Here is a tiny trained network, its code and every weight. The questions are about switching its units off for an input and a class, where a switched-off unit gives its printed mean instead of its output.

import numpy as np


def w(rows, s, z=0):
    codes = np.array(rows[::2]) - 128.0
    scale = np.full(codes.shape[1], s)
    scale[-1] = z or s
    return codes * scale


def norm(h):
    return h / np.sqrt((h * h).mean(-1, keepdims=True) + 1e-5)


def f(y):
    return np.maximum(y, 0)


def log_softmax(a):
    a = a - a.max(-1, keepdims=True)
    return a - np.log(np.exp(a).sum(-1, keepdims=True))


def net(x, mask):
    res = np.array(x, float).reshape(1, 5) / 4 @ E
    u = 0
    for l in range(3):
        y = f(norm(res) @ A[l][:, :-1].T + A[l][:, -1])
        res = res + np.where(mask[u : u + 4], y, B[l][:, -1]) @ B[l][:, :-1]
        u += 4
    return log_softmax(norm(res)[-1] @ U[:, :-1].T + U[:, -1])


A, B = {}, {}
E = w([
[99,54,195,73,145,95,154,94],'x0',
[120,99,134,111,158,134,120,229],'x1',
[253,124,77,58,131,126,128,173],'x2',
[66,209,51,93,89,200,143,96],'x3',
[103,147,53,172,88,68,109,151],'x4',
],0.0053)
A[0] = w([
[113,120,160,58,104,143,180,2,9],'0.n0',
[8,203,79,230,90,146,131,105,102],'0.n1',
[125,145,143,84,141,219,153,103,107],'0.n2',
[106,105,184,89,161,197,115,140,96],'0.n3',
],0.0083,0.0013)
B[0] = w([
[171,149,179,146,208,110,86,57,194],'0.n0',
[7,126,103,85,95,84,178,80,255],'0.n1',
[136,101,124,140,128,75,135,117,183],'0.n2',
[119,146,132,153,140,177,125,126,183],'0.n3',
],0.012,0.0079)
A[1] = w([
[73,101,254,122,136,250,139,219,3],'1.n0',
[184,82,177,114,155,136,153,163,35],'1.n1',
[129,57,154,206,85,57,110,178,90],'1.n2',
[113,78,88,69,170,112,166,81,194],'1.n3',
],0.0081,0.0014)
B[1] = w([
[111,26,41,157,164,235,243,135,222],'1.n0',
[55,134,109,175,113,117,147,114,224],'1.n1',
[119,152,167,123,127,80,36,255,209],'1.n2',
[168,171,153,198,115,155,96,153,253],'1.n3',
],0.0086,0.0049)
A[2] = w([
[189,183,40,134,72,131,136,110,113],'2.n0',
[9,162,115,87,68,102,121,91,147],'2.n1',
[117,151,70,96,138,134,126,158,109],'2.n2',
[23,135,106,166,106,126,148,91,255],'2.n3',
],0.012,0.00085)
B[2] = w([
[68,124,154,2,105,205,93,146,168],'2.n0',
[107,231,62,173,6,8,182,83,254],'2.n1',
[132,114,178,124,130,121,107,41,160],'2.n2',
[226,130,21,127,85,135,192,163,248],'2.n3',
],0.0086,0.012)
U = w([
[121,80,154,179,126,43,50,253,2],'0',
[112,117,131,1,96,208,84,109,40],'1',
[94,179,17,168,16,38,210,73,210],'2',
[155,110,219,170,212,133,110,15,232],'3',
[115,12,67,195,169,215,231,153,97],'4',
],0.0071,0.00095)

Each question gives the input, the list of numbers given to net, and the class t.
The units are the neurons (one row each of A and B). Each row of codes is followed by its name. A weight is (code - 128) times the scale printed after its matrix; where a second scale follows, it is the last column's (A, B and U).
mask holds one flag per neuron, layer by layer. A switched-off neuron (its flag False) gives its mean, the last column of its row in B, instead of its output. The means were averaged over made-up inputs and are rounded, as every weight is.
A unit's drop is (log p(t) with every unit on - log p(t) with that unit switched off) / (log p(t) with every unit on - log p(t) with every unit switched off).
The circuit of an input: a set's keep is (log p(t) with only the set's units on - log p(t) with every unit switched off) / (log p(t) with every unit on - log p(t) with every unit switched off). Starting from all 12 units, units are removed one at a time, each time the one whose removal leaves the highest keep (on an exact tie, the one counted first), for as long as the keep stays at least 0.8.
units of the circuit, in order: the units of the circuit, biggest drop first
unit that matters most: the unit with the biggest drop
k most important neurons: the k neurons with the biggest drops, biggest first
top k neurons in layer l: the k neurons of layer l with the biggest drops, biggest first
drop of u: that unit's drop, to one decimal
input [4,4,-1,7,-4], class 3: units of the circuit, in order	[0.n0 0.n1 2.n1]
input [-5,-3,7,-8,0], class 0: units of the circuit, in order	[2.n1 2.n3 1.n2]
input [-7,-1,3,-4,5], class 0: units of the circuit, in order	[0.n1 2.n1 2.n3]
input [-5,-3,-2,-7,2], class 0: units of the circuit, in order	[1.n2 0.n1 2.n1]
input [8,4,0,-4,3], class 0: units of the circuit, in order	[1.n2 0.n1]
input [3,3,5,-2,-4], class 4: units of the circuit, in order	[2.n1]
input [-2,5,5,4,-5], class 1: 2 most important neurons	[2.n1 0.n2]
input [6,-2,-1,-1,3], class 3: units of the circuit, in order	[0.n1 2.n1 0.n0]
input [8,-6,7,-8,-1], class 3: units of the circuit, in order	[2.n1 2.n3]
input [2,0,-6,-7,2], class 0: 2 most important neurons	[0.n1 1.n2]
input [2,-7,6,-2,7], class 1: units of the circuit, in order	[0.n1 2.n0 2.n1]
input [3,-5,7,3,-3], class 3: units of the circuit, in order	[0.n0 2.n1]
input [4,-8,-4,-1,-1], class 3: 2 most important neurons	[0.n0 2.n1]
input [5,3,-7,-7,2], class 0: units of the circuit, in order	[1.n2 0.n1]
input [0,4,6,3,4], class 1: most important neuron	[0.n1]
input [4,-6,-2,-5,1], class 3: 2 most important neurons	[0.n1 2.n1]
input [-4,1,3,-8,-3], class 0: units of the circuit, in order	[2.n1 1.n2]
input [4,8,5,-3,2], class 4: 4 most important neurons	[0.n1 0.n2 2.n1 1.n0]
input [-8,4,2,2,-2], class 1: 2 most important neurons	[2.n0 0.n1]
input [1,4,0,4,-3], class 4: units of the circuit, in order	[0.n1 2.n1]
input [3,0,-6,-6,-5], class 4: unit that matters most	1.n0
input [-4,7,-7,-4,-3], class 4: 2 most important neurons	[1.n0 2.n1]
input [-5,6,5,6,2], class 1: 3 most important neurons	[2.n0 0.n1 1.n1]
input [4,3,8,2,5], class 1: 2 most important neurons	[0.n1 2.n1]
input [5,-1,3,-4,3], class 0: 2 most important neurons	[0.n1 2.n1]
input [-7,-2,0,-1,-7], class 1: top 3 neurons in layer 1	[1.n2 1.n0 1.n3]
input [-5,7,6,0,8], class 1: unit that matters most	0.n1
input [-5,-2,6,2,-2], class 1: drop of 0.n1	0.1
input [-2,-2,5,-2,6], class 1: drop of 0.n1	0.5
